Below is a small trained network, with its code and all its weights. Each question gives an input and a class and asks what happens when units are switched off, that is, made to give their printed mean instead of their output.

import numpy as np


def w(rows, s, z=0):
    codes = np.array(rows[::2]) - 128.0
    scale = np.full(codes.shape[1], s)
    scale[-1] = z or s
    return codes * scale


def f(y):
    return np.maximum(y, 0)


def log_softmax(a):
    a = a - a.max(-1, keepdims=True)
    return a - np.log(np.exp(a).sum(-1, keepdims=True))


def net(x, mask):
    res = np.array(x, float).reshape(1, 4) / 4 @ E
    y = f(res @ A[0][:, :-1].T + A[0][:, -1])
    res = res + np.where(mask, y, B[0][:, -1]) @ B[0][:, :-1]
    return log_softmax(res[-1] @ U[:, :-1].T + U[:, -1])


A, B = {}, {}
E = w([
[187,208,134,190,62,117,223,116],'x0',
[62,205,138,98,97,212,149,134],'x1',
[165,190,211,31,108,120,105,235],'x2',
[145,119,8,179,90,138,37,182],'x3',
],0.012)
A[0] = w([
[160,171,5,69,81,154,65,151,89],'n0',
[204,153,163,99,57,44,108,171,38],'n1',
[93,197,107,122,42,163,169,105,124],'n2',
[133,136,180,43,103,138,56,154,82],'n3',
[172,180,165,124,131,179,108,154,107],'n4',
[57,132,90,107,120,218,148,171,89],'n5',
[109,130,179,91,153,125,114,86,79],'n6',
[152,122,157,181,41,97,90,125,175],'n7',
[109,101,151,164,161,177,147,70,162],'n8',
[51,179,152,130,87,182,98,151,89],'n9',
[191,124,172,85,133,136,224,100,12],'n10',
[83,99,129,103,200,163,118,104,178],'n11',
[30,46,105,55,232,141,40,183,5],'n12',
[114,110,102,147,49,124,81,166,153],'n13',
[171,194,91,173,89,117,143,148,43],'n14',
[141,53,123,125,164,8,99,164,179],'n15',
[46,99,112,213,131,143,144,74,48],'n16',
[231,104,118,131,81,31,175,111,149],'n17',
[179,121,53,115,128,178,94,168,26],'n18',
[137,145,150,110,83,97,118,165,38],'n19',
[28,115,147,155,85,193,132,153,83],'n20',
[128,102,186,77,89,136,162,202,123],'n21',
[149,102,54,148,105,148,108,187,58],'n22',
[180,82,134,164,160,126,116,145,14],'n23',
[72,138,185,98,166,61,176,114,244],'n24',
],0.011,0.0023)
B[0] = w([
[121,176,217,161,153,202,103,170,207],'n0',
[84,124,88,125,59,71,86,87,200],'n1',
[52,102,96,39,146,133,185,120,207],'n2',
[95,114,59,196,65,84,92,106,202],'n3',
[158,116,64,138,118,64,128,98,179],'n4',
[54,62,167,45,153,82,144,142,188],'n5',
[154,187,178,189,162,145,91,154,179],'n6',
[100,151,121,105,194,175,144,148,168],'n7',
[183,100,146,200,86,111,77,137,193],'n8',
[76,55,124,111,149,121,116,135,191],'n9',
[179,138,199,114,140,193,91,73,198],'n10',
[179,152,106,137,124,179,148,122,196],'n11',
[102,241,56,78,129,194,197,35,254],'n12',
[126,122,150,201,167,120,95,167,181],'n13',
[104,210,146,119,144,187,168,55,190],'n14',
[63,68,132,87,192,76,170,178,209],'n15',
[113,106,118,182,26,73,84,109,216],'n16',
[47,110,98,56,145,125,242,139,199],'n17',
[166,159,179,162,192,100,95,94,179],'n18',
[108,134,106,177,93,102,109,121,165],'n19',
[27,2,129,117,173,105,136,184,181],'n20',
[160,107,112,152,102,126,54,128,197],'n21',
[140,128,176,142,150,124,98,133,188],'n22',
[72,89,149,107,153,114,145,111,160],'n23',
[185,138,166,143,172,137,94,201,211],'n24',
],0.0075,0.017)
U = w([
[66,62,128,32,147,105,149,143,73],'0',
[123,227,78,88,92,202,183,54,127],'1',
[154,173,231,194,159,172,75,139,90],'2',
[123,115,64,194,7,80,68,86,83],'3',
[125,121,101,111,112,154,136,146,255],'4',
],0.013,0.0096)

Each question gives the input, the list of numbers given to net, and the class t.
The units are the neurons (one row each of A and B). Each row of codes is followed by its name. A weight is (code - 128) times the scale printed after its matrix; where a second scale follows, it is the last column's (A, B and U).
mask holds one flag per neuron, in row order. A switched-off neuron (its flag False) gives its mean, the last column of its row in B, instead of its output. The means were averaged over made-up inputs and are rounded, as every weight is.
A unit's drop is (log p(t) with every unit on - log p(t) with that unit switched off) / (log p(t) with every unit on - log p(t) with every unit switched off).
The circuit of an input: a set's keep is (log p(t) with only the set's units on - log p(t) with every unit switched off) / (log p(t) with every unit on - log p(t) with every unit switched off). Starting from the 12 units with the biggest drops (on a tie, the unit counted first), units are removed one at a time, each time the one whose removal leaves the highest keep (on an exact tie, the one counted first), for as long as the keep stays at least 0.8.
circuit, biggest first: the units of the circuit, biggest drop first
most important unit: the unit with the biggest drop
top k neurons: the k neurons with the biggest drops, biggest first
drop when u is switched off: that unit's drop, to one decimal
input [5,-8,-5,8], class 0: most important unit : n17
input [-6,-5,3,-7], class 2: top 2 neurons : (n24, n6)
input [-8,7,7,-1], class 1: top 2 neurons : (n12, n15)
input [-6,-1,-7,1], class 3: top 4 neurons : (n16, n8, n14, n17)
input [-3,-7,-7,1], class 0: top 4 neurons : (n15, n3, n23, n17)
input [0,7,7,-1], class 0: top 2 neurons : (n5, n2)
input [-3,5,-7,-2], class 3: top 2 neurons : (n16, n8)
input [-4,6,-1,6], class 0: top 3 neurons : (n5, n20, n9)
input [8,8,-7,-6], class 0: top 3 neurons : (n2, n12, n20)
input [-7,5,-7,-2], class 1: top 3 neurons : (n12, n11, n3)
input [0,8,8,3], class 0: top 4 neurons : (n5, n2, n9, n16)
input [-3,-2,-3,-3], class 4: top 2 neurons : (n0, n14)
input [-8,-6,8,-1], class 1: top 2 neurons : (n12, n16)
input [1,-3,6,8], class 2: circuit, biggest first : (n0)
input [1,4,5,-5], class 2: top 3 neurons : (n10, n24, n16)
input [-1,-5,7,-1], class 3: top 2 neurons : (n3, n1)
input [8,-2,7,7], class 1: drop when n14 is switched off : 2.6
input [8,-6,-4,7], class 1: drop when n17 is switched off : 0.7
input [2,5,5,7], class 2: drop when n0 is switched off : 1.8
input [2,-8,-1,1], class 0: drop when n4 is switched off : 0.0
input [4,1,5,2], class 3: circuit, biggest first : (n1)
